Here is a tiny trained network, its code and every weight. The questions are about switching its units off for an input and a class, where a switched-off unit gives its printed mean instead of its output.

import numpy as np


def w(rows, s, z=0):
    codes = np.array(rows[::2]) - 128.0
    scale = np.full(codes.shape[1], s)
    scale[-1] = z or s
    return codes * scale


def f(y):
    return y / 2 * (1 + np.tanh(0.7978845608 * (y + 0.044715 * y**3)))


def log_softmax(a):
    a = a - a.max(-1, keepdims=True)
    return a - np.log(np.exp(a).sum(-1, keepdims=True))


def net(x, mask):
    res = np.array(x, float).reshape(1, 7) / 4 @ E
    y = f(res @ A[0][:, :-1].T + A[0][:, -1])
    res = res + np.where(mask, y, B[0][:, -1]) @ B[0][:, :-1]
    return log_softmax(res[-1] @ U[:, :-1].T + U[:, -1])


A, B = {}, {}
E = w([
[149,103,10,177,141],'x0',
[128,128,130,130,132],'x1',
[129,128,129,128,129],'x2',
[129,128,128,129,129],'x3',
[76,251,114,157,128],'x4',
[125,126,129,129,127],'x5',
[169,136,169,206,60],'x6',
],0.021)
A[0] = w([
[138,56,254,26,88,212],'neuron 1',
[199,186,186,200,15,114],'neuron 2',
[54,198,43,198,125,45],'neuron 3',
[13,217,233,130,130,119],'neuron 4',
[133,171,126,47,204,198],'neuron 5',
[87,125,100,63,197,254],'neuron 6',
[142,172,198,221,40,116],'neuron 7',
[200,65,124,248,74,111],'neuron 8',
[158,20,58,87,201,163],'neuron 9',
[68,189,187,92,127,144],'neuron 10',
],0.011,0.0086)
B[0] = w([
[167,247,125,143,231,252],'neuron 1',
[107,141,30,200,134,224],'neuron 2',
[157,239,192,92,200,195],'neuron 3',
[92,77,110,121,54,216],'neuron 4',
[134,107,153,75,129,186],'neuron 5',
[80,118,132,34,118,206],'neuron 6',
[88,153,79,213,91,217],'neuron 7',
[237,87,156,154,120,207],'neuron 8',
[55,93,2,122,97,231],'neuron 9',
[106,58,193,82,76,186],'neuron 10',
],0.014,0.026)
U = w([
[110,171,109,40,243,254],'0',
[67,79,21,147,90,202],'1',
[164,199,115,207,203,138],'2',
[246,6,98,157,92,23],'3',
[105,66,178,58,63,15],'4',
],0.012,0.0041)

Each question gives the input, the list of numbers given to net, and the class t.
The units are the neurons (one row each of A and B). Each row of codes is followed by its name. A weight is (code - 128) times the scale printed after its matrix; where a second scale follows, it is the last column's (A, B and U).
mask holds one flag per neuron, in row order. A switched-off neuron (its flag False) gives its mean, the last column of its row in B, instead of its output. The means were averaged over made-up inputs and are rounded, as every weight is.
A unit's drop is (log p(t) with every unit on - log p(t) with that unit switched off) / (log p(t) with every unit on - log p(t) with every unit switched off).
unit that matters most: the unit with the biggest drop
k most important neurons: the k neurons with the biggest drops, biggest first
drop when u is switched off: that unit's drop, to one decimal
input [3,-4,-8,-8,7,-4,1], class 2: 4 most important neurons -> (neuron 3; neuron 6; neuron 9; neuron 5)
input [7,4,-6,-2,2,4,-7], class 0: unit that matters most -> neuron 3
input [-2,-7,4,3,-3,8,0], class 0: 3 most important neurons -> (neuron 7; neuron 2; neuron 8)
input [2,8,-6,-8,1,-8,6], class 2: 2 most important neurons -> (neuron 9; neuron 4)
input [0,-5,4,2,7,-3,8], class 1: 3 most important neurons -> (neuron 1; neuron 4; neuron 2)
input [0,-1,1,8,-5,8,1], class 2: 2 most important neurons -> (neuron 1; neuron 6)
input [3,6,4,3,0,-3,5], class 3: 2 most important neurons -> (neuron 1; neuron 8)
input [0,-1,4,7,5,8,-7], class 4: 3 most important neurons -> (neuron 1; neuron 10; neuron 4)
input [-8,-2,4,-3,8,8,2], class 1: 2 most important neurons -> (neuron 2; neuron 7)
input [0,6,-6,0,-8,1,2], class 2: 3 most important neurons -> (neuron 1; neuron 4; neuron 10)
input [3,1,4,-1,5,4,1], class 2: 2 most important neurons -> (neuron 6; neuron 3)
input [-8,5,5,0,1,-6,-2], class 4: 3 most important neurons -> (neuron 4; neuron 10; neuron 3)
input [0,5,4,-5,-7,5,8], class 2: 2 most important neurons -> (neuron 1; neuron 4)
input [8,5,6,3,-8,-3,5], class 3: unit that matters most -> neuron 8
input [5,0,5,0,-2,-3,8], class 3: drop when neuron 8 is switched off -> 1.5
input [-4,-1,5,-2,8,-3,-5], class 4: drop when neuron 10 is switched off -> 0.0
input [5,-7,5,6,-5,1,7], class 3: drop when neuron 8 is switched off -> 2.9
